Below is a small trained network, with its code and all its weights. Each question gives an input and a target symbol and asks what happens when units are switched off, that is, made to give their printed mean instead of their output.

import numpy as np


def w(rows, s, z=0):
    codes = np.array(rows[::2]) - 128.0
    scale = np.full(codes.shape[1], s)
    scale[-1] = z or s
    return codes * scale


def norm(h):
    return h / np.sqrt((h * h).mean(-1, keepdims=True) + 1e-5)


def f(y):
    return y / 2 * (1 + np.tanh(0.7978845608 * (y + 0.044715 * y**3)))


def softmax(a):
    e = np.exp(a - a.max(-1, keepdims=True))
    return e / e.sum(-1, keepdims=True)


def log_softmax(a):
    a = a - a.max(-1, keepdims=True)
    return a - np.log(np.exp(a).sum(-1, keepdims=True))


def net(x, mask):
    ids = ['ΠΦβγεημτ'.index(c) for c in x.split()]
    T = len(ids)
    res = E[ids] + P[:T]
    r = norm(res)
    for j in range(3):
        rows = slice(2 * j, 2 * j + 2)
        q, k, v = (r @ M[0][rows].T for M in (Q, K, V))
        z = softmax(np.where(np.tri(T) > 0, q @ k.T / 2**0.5, -1e9)) @ v
        o = O[0][rows]
        res = res + np.where(mask[j], z, o[:, -1]) @ o[:, :-1]
    y = f(norm(res) @ A[0][:, :-1].T + A[0][:, -1])
    res = res + np.where(mask[3:19], y, B[0][:, -1]) @ B[0][:, :-1]
    return log_softmax(norm(res)[-1] @ U[:, :-1].T + U[:, -1])


Q, K, V, O, A, B = {}, {}, {}, {}, {}, {}
E = w([
[119,110,136,143,69,108,103,99,93],'Π',
[137,121,102,92,167,149,86,133,65],'Φ',
[110,150,97,73,77,128,128,88,146],'β',
[114,112,71,84,94,171,118,154,163],'γ',
[129,93,107,144,115,141,65,182,127],'ε',
[100,202,161,197,87,255,63,129,159],'η',
[65,143,80,97,132,122,76,153,132],'μ',
[190,114,126,112,89,154,117,126,135],'τ',
],0.0094)
P = w([
[92,156,96,209,203,26,214,104,171],'0',
[149,12,158,66,100,3,71,44,108],'1',
[161,21,205,39,77,33,85,114,120],'2',
[173,64,198,41,76,63,96,159,105],'3',
[186,107,178,57,73,83,101,179,95],'4',
[194,137,155,79,78,103,104,185,88],'5',
[208,160,134,96,82,120,101,178,90],'6',
[217,173,112,114,87,134,100,171,90],'7',
[226,184,92,131,92,148,100,158,95],'8',
[226,185,65,149,98,156,100,136,98],'9',
[223,176,44,170,111,167,98,107,105],'10',
[217,165,26,190,123,163,95,74,115],'11',
],0.0051)
Q[0] = w([
[119,139,75,146,123,142,134,112,127],'h1',
[145,135,74,84,46,177,7,108,91],'h1',
[86,108,234,87,124,138,163,166,121],'h2',
[127,147,162,171,214,110,170,145,225],'h2',
[183,189,40,137,85,168,44,139,101],'h3',
[118,125,195,60,106,116,123,182,115],'h3',
],0.011)
K[0] = w([
[104,107,180,140,175,148,176,122,128],'h1',
[61,166,150,202,132,161,174,123,223],'h1',
[120,90,179,25,79,49,128,206,105],'h2',
[130,38,111,107,187,2,217,130,142],'h2',
[185,193,34,178,105,142,115,126,101],'h3',
[131,164,180,59,41,103,123,219,67],'h3',
],0.0068)
V[0] = w([
[120,126,140,96,86,138,209,77,70],'h1',
[139,161,173,124,12,187,3,99,154],'h1',
[41,150,88,181,108,113,114,188,211],'h2',
[217,104,69,164,101,111,164,169,181],'h2',
[137,117,42,67,159,162,187,132,137],'h3',
[119,86,139,148,181,231,82,196,96],'h3',
],0.0066)
O[0] = w([
[122,163,125,81,80,133,33,100,114,34],'h1',
[74,139,104,132,59,177,212,141,42,3],'h1',
[155,74,206,77,166,220,132,90,124,107],'h2',
[63,70,157,2,172,58,116,180,121,133],'h2',
[120,101,227,174,54,99,111,188,109,136],'h3',
[105,117,132,127,70,101,163,19,159,129],'h3',
],0.0065,0.0033)
A[0] = w([
[129,114,74,122,86,146,126,160,195,142],'n1',
[164,121,116,153,146,102,128,124,74,160],'n2',
[139,114,105,136,125,155,188,130,106,95],'n3',
[126,129,105,129,89,125,158,91,118,55],'n4',
[123,115,140,57,124,142,153,140,141,156],'n5',
[166,136,182,97,145,126,133,103,160,212],'n6',
[101,141,124,70,178,77,104,109,136,23],'n7',
[165,137,145,97,147,177,132,116,93,102],'n8',
[108,152,121,141,169,130,127,103,88,160],'n9',
[148,161,143,119,93,97,114,104,149,184],'n10',
[137,149,146,198,135,163,178,129,161,5],'n11',
[175,112,177,126,134,88,103,133,138,117],'n12',
[80,116,190,129,144,76,97,143,148,154],'n13',
[140,98,154,151,141,139,101,125,167,97],'n14',
[105,119,147,178,128,102,244,130,128,68],'n15',
[122,143,175,130,160,73,155,116,153,228],'n16',
],0.011,0.0021)
B[0] = w([
[202,160,165,151,178,100,76,100,178,180],'n1',
[122,159,190,68,163,187,163,179,175,175],'n2',
[92,158,72,63,197,136,130,180,125,173],'n3',
[151,196,103,108,66,133,60,153,155,145],'n4',
[112,137,66,170,200,140,156,55,101,150],'n5',
[115,120,108,62,161,151,183,89,124,179],'n6',
[131,116,63,158,182,88,241,122,144,220],'n7',
[117,76,113,230,100,52,63,93,193,157],'n8',
[182,137,123,125,143,66,112,119,223,130],'n9',
[78,40,188,183,112,167,161,66,131,194],'n10',
[118,69,121,26,182,18,174,185,132,139],'n11',
[89,177,144,107,148,237,121,127,90,254],'n12',
[104,126,116,232,2,98,189,211,80,207],'n13',
[166,219,188,72,113,116,102,130,108,170],'n14',
[47,106,224,194,59,113,86,78,171,149],'n15',
[76,75,91,144,17,122,36,40,103,169],'n16',
],0.006,0.0068)
U = w([
[185,153,83,101,211,104,129,140,172,166],'Π',
[143,105,177,200,61,118,87,87,162,185],'Φ',
[154,160,85,94,96,160,100,108,127,4],'β',
[139,147,210,67,155,216,118,85,136,143],'γ',
[61,95,120,151,150,24,148,199,156,142],'ε',
[158,136,149,147,150,170,66,245,80,41],'η',
[76,101,212,126,88,141,186,153,38,165],'μ',
[94,58,99,130,167,158,185,54,142,207],'τ',
],0.012,0.0031)

Each question gives the input, a string of symbols that net reads in full, and the target symbol t.
The units are the heads (2 rows each of Q, K, V and O) and the neurons (one row each of A and B). Each row of codes is followed by its name. A weight is (code - 128) times the scale printed after its matrix; where a second scale follows, it is the last column's (O, A, B and U).
mask holds one flag per unit, heads first, then neurons. A switched-off unit (its flag False) gives its mean, the last column of its rows in O or B, instead of its output. The means were averaged over made-up inputs and are rounded, as every weight is.
A unit's drop is (log p(t) with every unit on - log p(t) with that unit switched off) / (log p(t) with every unit on - log p(t) with every unit switched off).
The circuit of an input: a set's keep is (log p(t) with only the set's units on - log p(t) with every unit switched off) / (log p(t) with every unit on - log p(t) with every unit switched off). Starting from the 12 units with the biggest drops (on a tie, the unit counted first), units are removed one at a time, each time the one whose removal leaves the highest keep (on an exact tie, the one counted first), for as long as the keep stays at least 0.8.
units of the circuit, in order: the units of the circuit, biggest drop first
unit that matters most: the unit with the biggest drop
top k neurons: the k neurons with the biggest drops, biggest first
heads that matter: for each layer, one digit per head in row order, 1 if its drop is at least 0.15 and else 0, layers parted by /
input ε Π Φ η ε, target ε: heads that matter -> 111
input Π β Φ η γ, target β: top 3 neurons -> n3, n13, n4
input Φ Π β, target Π: unit that matters most -> h3
input τ β Φ Φ Φ η η μ, target β: top 2 neurons -> n4, n13
input ε β Φ γ τ ε Φ γ γ γ η ε, target ε: heads that matter -> 101
input β γ Π Φ ε τ Π μ ε τ μ τ, target γ: heads that matter -> 001
input β Φ Φ γ ε Φ τ, target Φ: heads that matter -> 011
input τ β ε Φ τ β Π ε η Π, target η: top 2 neurons -> n3, n7
input Π Φ Π β Π γ Φ β Π Φ, target Π: top 2 neurons -> n13, n16
input τ β μ γ, target γ: units of the circuit, in order -> n12, h1, n14
input Φ μ η Φ Π τ, target μ: heads that matter -> 100
input ε τ Π, target ε: units of the circuit, in order -> h2, h3
input ε β Π η τ Φ Π Π μ Φ γ Φ, target ε: heads that matter -> 101
input τ Φ Φ Π Π Φ Φ, target Φ: heads that matter -> 111
input β Π β Π τ, target Π: heads that matter -> 011
input γ μ β Π Π Φ μ ε η β Φ β, target γ: unit that matters most -> h3
input τ Π Φ γ γ η, target η: heads that matter -> 101
input η β Φ Φ Π γ γ Φ η Π, target β: top 2 neurons -> n4, n3
input γ Φ Φ Φ μ ε η Φ τ Φ, target γ: heads that matter -> 101
input μ γ Φ τ ε τ Π, target ε: units of the circuit, in order -> h2
input γ β β τ τ Φ Π μ, target Π: heads that matter -> 000
input μ γ γ Π Φ γ Φ μ Π γ, target Π: heads that matter -> 010
input Φ η τ Φ γ, target μ: heads that matter -> 100
input Φ Φ Π Π, target Π: heads that matter -> 011
input β Π Π ε Π μ, target Π: top 2 neurons -> n7, n16
input τ γ Φ Φ Φ Φ Φ Π Φ τ ε ε, target τ: top 4 neurons -> n7, n6, n12, n4
input β Φ μ ε ε ε μ Φ τ γ, target ε: top neuron -> n13
